Below are the code and all the weights of a small trained network. Each question names an input and a class and asks about switching units off, where a switched-off unit gives its printed mean instead of its output.

import numpy as np


def w(rows, s, z=0):
    codes = np.array(rows[::2]) - 128.0
    scale = np.full(codes.shape[1], s)
    scale[-1] = z or s
    return codes * scale


def f(y):
    return y / 2 * (1 + np.tanh(0.7978845608 * (y + 0.044715 * y**3)))


def log_softmax(a):
    a = a - a.max(-1, keepdims=True)
    return a - np.log(np.exp(a).sum(-1, keepdims=True))


def net(x, mask):
    res = np.array(x, float).reshape(1, 8) / 4 @ E
    y = f(res @ A[0][:, :-1].T + A[0][:, -1])
    res = res + np.where(mask, y, B[0][:, -1]) @ B[0][:, :-1]
    return log_softmax(res[-1] @ U[:, :-1].T + U[:, -1])


A, B = {}, {}
E = w([
[128,128,126,127,126,128,128,129],'x0',
[106,117,203,99,125,118,149,224],'x1',
[172,20,164,118,177,116,140,104],'x2',
[132,104,98,142,145,226,87,164],'x3',
[128,128,129,128,128,128,126,128],'x4',
[128,128,128,128,128,127,129,128],'x5',
[128,129,132,128,129,130,124,127],'x6',
[251,162,122,156,88,110,120,171],'x7',
],0.013)
A[0] = w([
[254,155,114,139,106,111,130,175,47],'neuron 1',
[115,232,141,139,104,147,114,156,66],'neuron 2',
[130,142,116,107,119,87,138,105,80],'neuron 3',
[155,105,104,127,132,230,110,168,3],'neuron 4',
[143,148,156,128,123,46,150,106,35],'neuron 5',
[117,119,142,130,123,116,125,163,71],'neuron 6',
[124,124,183,129,109,122,149,215,57],'neuron 7',
[128,143,154,129,124,83,123,118,54],'neuron 8',
[42,95,127,119,127,141,140,105,88],'neuron 9',
[131,128,150,114,142,122,126,181,67],'neuron 10',
[101,124,124,149,146,124,138,131,104],'neuron 11',
[118,158,74,127,125,122,141,134,69],'neuron 12',
[180,141,78,141,117,150,122,36,36],'neuron 13',
[194,34,161,131,140,121,131,111,38],'neuron 14',
],0.026,0.0048)
B[0] = w([
[8,108,140,74,111,138,160,117,254],'neuron 1',
[192,129,43,73,103,120,131,126,206],'neuron 2',
[134,118,139,177,107,137,124,141,161],'neuron 3',
[124,117,141,251,58,120,133,133,189],'neuron 4',
[126,126,131,225,72,132,132,130,190],'neuron 5',
[139,132,134,138,177,126,117,112,147],'neuron 6',
[163,157,194,132,216,122,101,141,194],'neuron 7',
[132,110,126,175,96,139,114,129,155],'neuron 8',
[42,116,130,80,116,131,148,123,198],'neuron 9',
[148,119,151,139,179,135,101,89,161],'neuron 10',
[122,133,158,106,113,122,160,135,143],'neuron 11',
[176,120,105,100,126,132,126,138,162],'neuron 12',
[167,147,207,130,235,124,97,130,220],'neuron 13',
[198,143,34,65,98,125,126,139,205],'neuron 14',
],0.027,0.031)
U = w([
[15,108,123,76,174,181,149,83,173],'0',
[135,150,160,130,254,159,75,91,251],'1',
[164,135,33,81,151,155,114,108,27],'2',
[104,109,122,229,117,171,111,114,111],'3',
],0.008,0.0031)

Each question gives the input, the list of numbers given to net, and the class t.
The units are the neurons (one row each of A and B). Each row of codes is followed by its name. A weight is (code - 128) times the scale printed after its matrix; where a second scale follows, it is the last column's (A, B and U).
mask holds one flag per neuron, in row order. A switched-off neuron (its flag False) gives its mean, the last column of its row in B, instead of its output. The means were averaged over made-up inputs and are rounded, as every weight is.
A unit's drop is (log p(t) with every unit on - log p(t) with that unit switched off) / (log p(t) with every unit on - log p(t) with every unit switched off).
The circuit of an input: a set's keep is (log p(t) with only the set's units on - log p(t) with every unit switched off) / (log p(t) with every unit on - log p(t) with every unit switched off). Starting from the 12 units with the biggest drops (on a tie, the unit counted first), units are removed one at a time, each time the one whose removal leaves the highest keep (on an exact tie, the one counted first), for as long as the keep stays at least 0.8.
circuit, biggest first: the units of the circuit, biggest drop first
unit that matters most: the unit with the biggest drop
k most important neurons: the k neurons with the biggest drops, biggest first
drop of u: that unit's drop, to one decimal
input [-3,6,2,-7,0,-3,-1,-1], class 3: unit that matters most -> neuron 5
input [7,-5,6,-7,-4,-6,-4,6], class 3: 3 most important neurons -> (neuron 5; neuron 9; neuron 2)
input [-5,0,7,-5,6,7,-6,-5], class 2: 2 most important neurons -> (neuron 14; neuron 1)
input [0,-2,-3,4,-3,-2,-6,0], class 3: 4 most important neurons -> (neuron 14; neuron 4; neuron 7; neuron 1)
input [-2,6,6,-7,-5,-5,3,2], class 3: 3 most important neurons -> (neuron 5; neuron 13; neuron 2)
input [-1,8,-8,8,0,7,8,3], class 1: 3 most important neurons -> (neuron 7; neuron 14; neuron 10)
input [0,-2,-7,-3,-6,0,-7,-6], class 2: 3 most important neurons -> (neuron 1; neuron 2; neuron 12)
input [7,-7,-7,-2,-1,3,-2,-3], class 1: 2 most important neurons -> (neuron 13; neuron 14)
input [-5,8,5,4,2,-5,-1,-6], class 1: 2 most important neurons -> (neuron 1; neuron 7)
input [-8,-2,-3,0,7,-3,-2,1], class 2: 2 most important neurons -> (neuron 7; neuron 1)
input [-1,3,5,3,3,-4,8,-4], class 2: 3 most important neurons -> (neuron 1; neuron 14; neuron 13)
input [-6,-7,6,-8,8,-1,-2,-1], class 3: 3 most important neurons -> (neuron 5; neuron 7; neuron 3)
input [-4,-2,-6,-6,-8,2,5,-2], class 2: 2 most important neurons -> (neuron 2; neuron 4)
input [8,-6,-5,-3,0,5,-2,-5], class 1: 3 most important neurons -> (neuron 1; neuron 13; neuron 14)
input [0,6,0,-5,4,-3,1,-4], class 1: 3 most important neurons -> (neuron 1; neuron 7; neuron 4)
input [-2,-8,1,-6,-2,7,7,-5], class 1: circuit, biggest first -> (neuron 13)
input [-4,-3,3,-2,-6,7,8,8], class 0: drop of neuron 1 -> 4.9
input [6,-7,-2,-4,7,-5,-7,2], class 1: drop of neuron 13 -> 3.5
input [1,-2,4,7,-8,-6,0,8], class 0: drop of neuron 5 -> 0.1
input [3,-3,8,-8,2,-7,1,6], class 2: unit that matters most -> neuron 14
input [-2,-1,-1,-7,-5,1,2,6], class 3: drop of neuron 5 -> 4.6
